-2.62 -1.10 0.75 2.32 -1.61 6.25 --> -1.10
6.49 -5.11 -0.55 6.82 -4.10 4.40 --> -5.11
0.28 -6.31 1.15 0.95 -2.02 1.37 --> -6.31
-1.98 -3.43 -1.09 0.29 -5.83 0.81 --> -3.43
-5.02 5.87 3.25 0.83 2.28 -2.75 --> 5.87
2.78 -1.52 -0.15 -4.15 -5.53 1.17 --> -1.52
-6.92 4.04 1.78 -3.34 -6.58 0.74 --> 4.04
6.81 3.85 3.53 2.42 2.00 2.23 --> 3.85
-3.07 4.57 -3.63 5.76 4.76 -2.26 --> 4.57
-0.51 0.22 -5.50 0.57 -3.52 -5.43 --> 0.22
---
array([[ 0.04, -2.94, -0.33,  2.41, -0.29, -0.27, -0.12],
       [-3.58,  1.19,  6.84, -0.97,  0.73,  4.21,  2.70],
       [ 1.41, -5.00,  1.43,  2.89, -3.96,  6.57, -2.89]]): 2.89

array([[ 4.96, -2.42,  0.78,  1.21],
       [-5.10,  0.03, -0.25, -6.20]]): -5.10

array([-3.28, -4.58,  7.33, -3.25,  2.14,  2.88]): 7.33

array([-5.61, -3.08,  2.04,  6.51,  3.64, -2.17, -1.25]): 6.51

array([ 5.60, -3.01, -2.09, -5.37]): 5.60

array([[-5.06, -0.65,  6.63,  4.08, -3.79, -0.32,  6.47],
       [-6.75, -4.44, -6.04, -1.64, -0.93, -5.50,  3.17]]): -1.64
---
[ 0.18  0.14 -0.06 -0.12  0.01  0.04]
0.18

[[ 188.0  -12.9   99.2  175.9   69.2]
 [  -3.9  136.3 -137.4  -16.9  199.0]
 [  48.4   82.6  -12.8   44.5  132.8]]
48.4

[[ 0.06  0.01  0.02  0.03  0.19  0.23 -0.16]
 [ 0.06  0.00  0.04  0.03  0.03 -0.22  0.22]
 [ 0.06  0.01 -0.01  0.06 -0.15  0.14 -0.09]]
0.06

[ -0.624 -15.143  12.331  -6.910]
-0.624

[ 1.076 -0.034  1.314 -1.028]
1.076

[  6.54 -16.40  13.36 -18.31 -16.44   7.16 -12.76]
6.54

[ 1.873 -6.527 -9.941 13.091 -8.669  7.464]
1.873
---
3.31 -3.11 3.67 -5.16 -6.45 3.04 -6.03
-2.15 0.47 1.21 1.37 -0.81 0.81 -0.56
-0.64 -0.20 1.07 -0.01 -1.26 0.81 -1.07
-> -0.01

1.19 3.86 -1.70 0.16 -6.04 0.85
-0.20 4.93 -0.59 -1.15 -6.40 -0.46
-> -0.59

1.86 -6.15 -4.74 1.96 -5.58 -> -6.15

-3.61 2.57 6.67 -1.19 3.48 -3.21 -> 6.67

2.96 -1.11 -3.85 4.89
-1.59 -4.75 -5.17 1.79
-2.97 -6.03 -2.43 0.85
-> -2.97

6.53 -0.49 -1.22 6.41 -> 6.53
---
Input:
[[-3.93 -6.05  0.82 -0.64 -1.56 -2.57]
 [ 0.72 -1.67  1.95  4.21  2.50  6.96]
 [ 2.02  3.11 -3.57 -3.89 -2.15 -1.22]]
Output: -1.56

Input:
[[-4.89  2.55 -2.52  6.49  7.26  7.29  4.84]
 [-2.20  3.79  3.84 -2.53 -3.86  1.11 -2.29]
 [-2.80  1.17 -2.79  4.11  4.33  3.93  2.83]]
Output: 7.29

Input:
[[ 1.59 -5.67  1.82 -6.38  1.99]
 [-4.01  2.70  1.51  2.53 -4.43]
 [-5.12  3.75 -3.45  4.60 -4.88]]
Output: -6.38

Input:
[[ 1.17  1.23  1.52  1.26  2.05  1.84]
 [-1.30  5.95 -2.48  6.49  7.25 -1.87]
 [-0.68 -0.15 -0.47 -0.24  0.87  0.07]]
Output: 2.05

Input:
[[-1.09 -0.65  0.08 -4.79]
 [ 0.45 -0.11  0.78 -0.17]
 [ 1.39 -1.00  6.17  7.27]]
Output: 0.08

Input:
[[-2.81 -5.17 -3.24  0.20]
 [ 2.24  3.63  5.28  1.99]
 [-1.77 -2.72 -3.65 -5.03]]
Output: -3.24

Input:
[[ 3.20  3.98 -2.79 -2.36  1.71 -2.22]
 [ 2.49  3.40 -1.91 -1.37 -0.13 -1.64]
 [ 1.75 -2.94  5.81  5.29  5.02  3.16]]
Output: 1.71

Input:
[[-5.83  6.40 -4.69  5.89]
 [ 6.64 -5.83  6.40 -4.69]
 [-4.14  5.60 -3.09  4.71]]
Output: -4.69

Input:
[[ 2.57 -0.62  2.90 -6.30]
 [ 2.57 -2.32 -0.68  1.58]
 [ 2.57  3.07  1.96  2.35]]
Output: 2.90

Input:
[[ 1.61  1.86 -0.56 -0.59]
 [-6.82 -6.15 -0.36  6.47]
 [ 0.04 -3.26 -7.04 -0.55]]
Output: -0.56
